Below are the code and all the weights of a small trained network. Each question names an input and a class and asks about switching units off, where a switched-off unit gives its printed mean instead of its output.

import numpy as np


def w(rows, s, z=0):
    codes = np.array(rows[::2]) - 128.0
    scale = np.full(codes.shape[1], s)
    scale[-1] = z or s
    return codes * scale


def norm(h):
    return h / np.sqrt((h * h).mean(-1, keepdims=True) + 1e-5)


def f(y):
    return y / 2 * (1 + np.tanh(0.7978845608 * (y + 0.044715 * y**3)))


def log_softmax(a):
    a = a - a.max(-1, keepdims=True)
    return a - np.log(np.exp(a).sum(-1, keepdims=True))


def net(x, mask):
    res = np.array(x, float).reshape(1, 4) / 4 @ E
    u = 0
    for l in range(4):
        y = f(norm(res) @ A[l][:, :-1].T + A[l][:, -1])
        res = res + np.where(mask[u : u + 8], y, B[l][:, -1]) @ B[l][:, :-1]
        u += 8
    return log_softmax(norm(res)[-1] @ U[:, :-1].T + U[:, -1])


A, B = {}, {}
E = w([
[221,37,84,111,192,38,141,197,97,118,107],'x0',
[125,193,150,143,148,133,111,230,139,4,172],'x1',
[164,86,141,106,52,120,145,51,104,22,84],'x2',
[168,76,68,125,87,169,121,130,178,123,225],'x3',
],0.0036)
A[0] = w([
[164,66,28,54,60,223,139,149,181,135,197,40],'0.n0',
[191,93,121,120,102,79,197,201,156,147,100,2],'0.n1',
[161,62,178,145,60,120,180,53,106,16,105,98],'0.n2',
[218,46,74,161,198,80,201,209,94,129,105,134],'0.n3',
[166,120,117,114,53,106,121,118,100,198,94,37],'0.n4',
[159,106,108,135,83,140,239,41,145,255,138,76],'0.n5',
[107,205,144,111,115,146,93,194,169,59,144,88],'0.n6',
[19,150,67,154,121,73,146,60,81,175,30,214],'0.n7',
],0.0028,0.0019)
B[0] = w([
[36,86,123,224,97,97,163,210,97,117,79,176],'0.n0',
[128,88,107,135,123,118,111,70,63,150,168,122],'0.n1',
[107,210,62,149,172,92,127,128,198,126,104,193],'0.n2',
[59,176,161,140,186,153,2,35,107,86,196,251],'0.n3',
[194,189,130,80,128,88,122,117,122,107,140,117],'0.n4',
[155,151,203,61,61,95,58,188,163,120,169,190],'0.n5',
[133,101,186,71,90,73,74,153,156,167,174,171],'0.n6',
[102,106,161,132,120,110,112,200,170,95,173,218],'0.n7',
],0.0039,0.0024)
A[1] = w([
[108,254,123,111,201,112,78,69,66,133,67,41],'1.n0',
[125,185,234,97,138,102,155,149,36,156,15,7],'1.n1',
[217,128,73,98,80,146,187,99,93,62,43,15],'1.n2',
[159,84,110,123,121,119,157,58,129,251,93,78],'1.n3',
[45,155,175,158,103,38,48,170,223,104,168,231],'1.n4',
[107,165,137,187,177,148,167,189,109,22,180,97],'1.n5',
[128,58,134,127,107,139,135,28,117,228,54,97],'1.n6',
[157,146,142,182,170,148,186,227,155,226,161,69],'1.n7',
],0.0033,0.0014)
B[1] = w([
[149,34,101,210,35,145,151,193,117,207,156,164],'1.n0',
[77,25,92,203,50,118,228,217,134,122,177,158],'1.n1',
[86,166,39,93,131,145,176,78,182,109,69,128],'1.n2',
[167,219,179,3,128,26,136,229,170,54,207,143],'1.n3',
[198,110,126,169,93,128,55,35,134,186,45,252],'1.n4',
[232,108,223,4,58,50,181,127,172,252,136,182],'1.n5',
[160,152,233,87,134,79,157,247,203,56,203,151],'1.n6',
[198,199,41,102,139,123,173,62,139,80,38,162],'1.n7',
],0.0032,0.0038)
A[2] = w([
[136,111,147,111,106,180,180,116,150,164,98,66],'2.n0',
[55,171,158,98,84,187,141,84,136,101,118,37],'2.n1',
[90,151,154,182,170,119,90,186,124,189,205,202],'2.n2',
[116,153,116,142,67,155,138,130,142,159,89,64],'2.n3',
[145,73,43,138,89,178,142,139,181,111,253,72],'2.n4',
[146,79,33,141,82,170,111,142,156,133,167,47],'2.n5',
[61,109,174,175,132,102,236,203,70,110,99,12],'2.n6',
[134,168,181,37,101,122,126,195,138,101,162,3],'2.n7',
],0.0046,0.0016)
B[2] = w([
[138,80,124,92,193,72,59,115,89,71,201,126],'2.n0',
[132,72,87,161,224,127,187,132,83,150,180,171],'2.n1',
[124,111,85,93,67,132,201,91,161,54,77,255],'2.n2',
[155,65,139,123,200,137,121,116,60,125,132,160],'2.n3',
[19,77,192,179,114,102,191,251,72,138,3,185],'2.n4',
[101,130,192,154,129,90,142,114,84,202,79,153],'2.n5',
[83,48,134,182,71,163,126,196,102,156,58,147],'2.n6',
[227,134,182,125,142,130,114,171,174,105,175,154],'2.n7',
],0.0041,0.0034)
A[3] = w([
[105,227,17,86,205,143,137,214,149,240,127,29],'3.n0',
[156,61,83,38,212,70,106,154,10,58,109,8],'3.n1',
[122,137,66,112,112,87,196,95,130,36,132,45],'3.n2',
[67,176,210,128,110,245,152,93,120,132,186,58],'3.n3',
[89,105,161,2,105,100,141,136,130,141,135,29],'3.n4',
[127,103,107,85,124,136,221,65,155,57,92,62],'3.n5',
[92,88,124,94,162,125,196,63,84,170,149,128],'3.n6',
[200,195,187,159,113,157,99,200,137,54,115,59],'3.n7',
],0.0043,0.0014)
B[3] = w([
[110,179,137,113,83,189,176,87,154,12,79,211],'3.n0',
[97,152,134,221,178,193,130,104,114,174,254,252],'3.n1',
[95,207,152,126,108,220,142,102,162,156,88,150],'3.n2',
[161,108,95,189,228,78,106,146,72,120,229,224],'3.n3',
[131,185,183,115,121,129,109,191,143,127,165,155],'3.n4',
[124,178,91,108,166,163,154,186,160,111,102,158],'3.n5',
[227,163,107,146,123,106,80,191,155,108,153,153],'3.n6',
[114,129,146,43,100,83,137,161,184,187,174,189],'3.n7',
],0.0052,0.002)
U = w([
[129,126,118,172,193,130,107,106,99,135,196,139],'0',
[154,139,171,59,102,83,120,165,169,142,159,128],'1',
[82,85,135,156,102,114,153,170,95,142,80,134],'2',
[121,184,94,108,127,170,160,108,161,83,89,132],'3',
[169,102,97,101,121,118,74,75,99,156,94,123],'4',
[132,122,90,9,142,180,111,151,10,135,119,9],'5',
[135,129,84,12,134,175,112,152,3,135,122,5],'6',
],0.02,0.022)

Each question gives the input, the list of numbers given to net, and the class t.
The units are the neurons (one row each of A and B). Each row of codes is followed by its name. A weight is (code - 128) times the scale printed after its matrix; where a second scale follows, it is the last column's (A, B and U).
mask holds one flag per neuron, layer by layer. A switched-off neuron (its flag False) gives its mean, the last column of its row in B, instead of its output. The means were averaged over made-up inputs and are rounded, as every weight is.
A unit's drop is (log p(t) with every unit on - log p(t) with that unit switched off) / (log p(t) with every unit on - log p(t) with every unit switched off).
The circuit of an input: a set's keep is (log p(t) with only the set's units on - log p(t) with every unit switched off) / (log p(t) with every unit on - log p(t) with every unit switched off). Starting from the 12 units with the biggest drops (on a tie, the unit counted first), units are removed one at a time, each time the one whose removal leaves the highest keep (on an exact tie, the one counted first), for as long as the keep stays at least 0.8.
circuit, biggest first: the units of the circuit, biggest drop first
k most important neurons: the k neurons with the biggest drops, biggest first
top k neurons in layer l: the k neurons of layer l with the biggest drops, biggest first
input [2,5,-2,6], class 2: circuit, biggest first : 2.n4
input [-5,1,-7,5], class 3: 3 most important neurons : 3.n0, 0.n3, 1.n7
input [2,-2,8,-7], class 3: circuit, biggest first : 0.n2, 3.n5
input [5,-6,0,-4], class 1: 2 most important neurons : 1.n6, 1.n3
input [-7,-4,7,-8], class 2: circuit, biggest first : 1.n1, 1.n0
input [8,-7,7,6], class 0: 2 most important neurons : 3.n1, 2.n2
input [5,-6,3,-3], class 1: 2 most important neurons : 1.n6, 1.n3
input [-5,4,1,5], class 0: top 3 neurons in layer 1 : 1.n1, 1.n0, 1.n4
input [0,2,3,2], class 4: circuit, biggest first : 1.n4, 1.n6
input [-1,2,2,1], class 4: 2 most important neurons : 0.n6, 2.n2
input [5,8,-7,-6], class 1: 3 most important neurons : 3.n7, 1.n5, 0.n2
input [-3,-8,-3,-8], class 1: 3 most important neurons : 1.n3, 1.n6, 0.n0
input [6,-3,-1,5], class 0: 2 most important neurons : 3.n1, 0.n3
input [0,-5,6,7], class 2: 3 most important neurons : 2.n4, 0.n0, 1.n5
input [-6,8,1,3], class 1: circuit, biggest first : 3.n7
input [4,0,3,1], class 0: 2 most important neurons : 0.n3, 1.n4
input [-5,1,4,6], class 2: 4 most important neurons : 2.n4, 0.n3, 0.n0, 3.n1
input [2,-5,6,2], class 3: top 2 neurons in layer 0 : 0.n2, 0.n6
input [-7,6,-8,0], class 3: top 2 neurons in layer 2 : 2.n2, 2.n5
input [7,0,-5,-3], class 0: circuit, biggest first : 3.n1
input [2,-6,7,5], class 3: top 2 neurons in layer 3 : 3.n2, 3.n5
